Below are the code and all the weights of a small trained network. Each question names an input and a class and asks about switching units off, where a switched-off unit gives its printed mean instead of its output.

import numpy as np


def w(rows, s, z=0):
    codes = np.array(rows[::2]) - 128.0
    scale = np.full(codes.shape[1], s)
    scale[-1] = z or s
    return codes * scale


def norm(h):
    return h / np.sqrt((h * h).mean(-1, keepdims=True) + 1e-5)


def f(y):
    return y / 2 * (1 + np.tanh(0.7978845608 * (y + 0.044715 * y**3)))


def log_softmax(a):
    a = a - a.max(-1, keepdims=True)
    return a - np.log(np.exp(a).sum(-1, keepdims=True))


def net(x, mask):
    res = np.array(x, float).reshape(1, 2) / 4 @ E
    u = 0
    for l in range(3):
        y = f(norm(res) @ A[l][:, :-1].T + A[l][:, -1])
        res = res + np.where(mask[u : u + 6], y, B[l][:, -1]) @ B[l][:, :-1]
        u += 6
    return log_softmax(norm(res)[-1] @ U[:, :-1].T + U[:, -1])


A, B = {}, {}
E = w([
[150,197,53,76,172,213,129,104,151],'x0',
[163,52,180,10,193,127,170,103,69],'x1',
],0.014)
A[0] = w([
[186,52,157,145,134,152,150,129,117,136],'L0N1',
[48,137,144,95,132,132,32,86,145,246],'L0N2',
[110,138,188,99,134,110,27,74,102,130],'L0N3',
[11,108,106,169,184,10,148,123,189,112],'L0N4',
[69,153,140,81,81,70,234,138,149,151],'L0N5',
[81,63,165,166,25,2,167,198,135,226],'L0N6',
],0.0071,0.0012)
B[0] = w([
[136,91,153,157,111,171,115,93,150,165],'L0N1',
[146,40,106,105,194,120,94,156,184,138],'L0N2',
[177,112,88,129,140,111,101,112,61,140],'L0N3',
[140,156,102,97,176,95,123,205,131,167],'L0N4',
[105,147,101,107,158,147,184,114,51,140],'L0N5',
[114,210,2,192,152,151,84,165,224,254],'L0N6',
],0.0094,0.0089)
A[1] = w([
[114,124,185,177,118,94,97,158,157,195],'L1N1',
[149,154,111,107,152,154,127,145,123,8],'L1N2',
[106,183,107,115,163,165,139,121,95,165],'L1N3',
[67,164,109,251,58,114,134,128,125,143],'L1N4',
[159,118,77,119,132,101,136,97,102,185],'L1N5',
[127,165,112,77,129,118,162,158,125,127],'L1N6',
],0.013,0.0016)
B[1] = w([
[128,143,76,221,138,43,70,153,186,167],'L1N1',
[94,167,145,109,129,124,80,149,155,158],'L1N2',
[118,104,112,162,102,83,191,106,160,178],'L1N3',
[187,108,131,214,152,3,24,180,110,251],'L1N4',
[33,123,127,96,72,81,128,115,105,154],'L1N5',
[95,172,131,173,89,116,101,115,177,148],'L1N6',
],0.011,0.012)
A[2] = w([
[182,140,92,227,147,57,58,189,115,251],'L2N1',
[56,121,219,113,152,146,70,96,33,173],'L2N2',
[202,207,48,118,102,99,115,34,130,200],'L2N3',
[150,96,171,106,103,128,120,111,39,54],'L2N4',
[153,101,228,110,135,97,159,80,1,164],'L2N5',
[173,59,139,207,131,107,73,229,161,196],'L2N6',
],0.0096,0.0016)
B[2] = w([
[179,8,53,161,195,14,139,227,111,255],'L2N1',
[151,137,152,185,145,178,161,141,110,154],'L2N2',
[64,135,162,114,122,105,131,81,112,166],'L2N3',
[131,151,176,150,103,156,79,121,74,149],'L2N4',
[189,126,129,165,50,116,61,176,113,172],'L2N5',
[90,190,51,151,137,88,148,127,209,217],'L2N6',
],0.013,0.018)
U = w([
[123,165,188,190,229,214,243,197,128,2],'0',
[205,89,249,115,35,149,64,141,26,114],'1',
[12,182,154,53,123,132,202,28,152,158],'2',
[146,84,55,217,195,15,134,209,174,152],'3',
],0.013,0.009)

Each question gives the input, the list of numbers given to net, and the class t.
The units are the neurons (one row each of A and B). Each row of codes is followed by its name. A weight is (code - 128) times the scale printed after its matrix; where a second scale follows, it is the last column's (A, B and U).
mask holds one flag per neuron, layer by layer. A switched-off neuron (its flag False) gives its mean, the last column of its row in B, instead of its output. The means were averaged over made-up inputs and are rounded, as every weight is.
A unit's drop is (log p(t) with every unit on - log p(t) with that unit switched off) / (log p(t) with every unit on - log p(t) with every unit switched off).
The circuit of an input: a set's keep is (log p(t) with only the set's units on - log p(t) with every unit switched off) / (log p(t) with every unit on - log p(t) with every unit switched off). Starting from the 12 units with the biggest drops (on a tie, the unit counted first), units are removed one at a time, each time the one whose removal leaves the highest keep (on an exact tie, the one counted first), for as long as the keep stays at least 0.8.
units of the circuit, in order: the units of the circuit, biggest drop first
unit that matters most: the unit with the biggest drop
k most important neurons: the k neurons with the biggest drops, biggest first
k most important neurons of layer l: the k neurons of layer l with the biggest drops, biggest first
drop when u is switched off: that unit's drop, to one decimal
input [6,4], class 2: unit that matters most -> L1N4
input [5,-2], class 2: units of the circuit, in order -> [L1N4 L0N6 L2N1 L1N1]
input [6,3], class 2: units of the circuit, in order -> [L1N4 L2N1]
input [8,0], class 2: units of the circuit, in order -> [L1N4 L2N1]
input [-1,2], class 1: 2 most important neurons of layer 0 -> [L0N6 L0N1]
input [5,7], class 1: 2 most important neurons -> [L0N6 L2N6]
input [4,0], class 2: 2 most important neurons -> [L1N4 L2N1]
input [0,3], class 1: 2 most important neurons -> [L0N6 L1N4]
input [-7,8], class 1: 3 most important neurons -> [L1N4 L2N1 L0N5]
input [1,0], class 2: 2 most important neurons of layer 0 -> [L0N6 L0N4]
input [1,2], class 1: 3 most important neurons -> [L0N6 L1N4 L2N1]
input [0,0], class 0: 4 most important neurons of layer 2 -> [L2N1 L2N5 L2N6 L2N3]
input [4,2], class 2: drop when L1N4 is switched off -> 0.8
input [3,3], class 2: drop when L2N1 is switched off -> 0.6
input [8,5], class 2: unit that matters most -> L2N1
input [3,8], class 1: drop when L0N6 is switched off -> 0.9
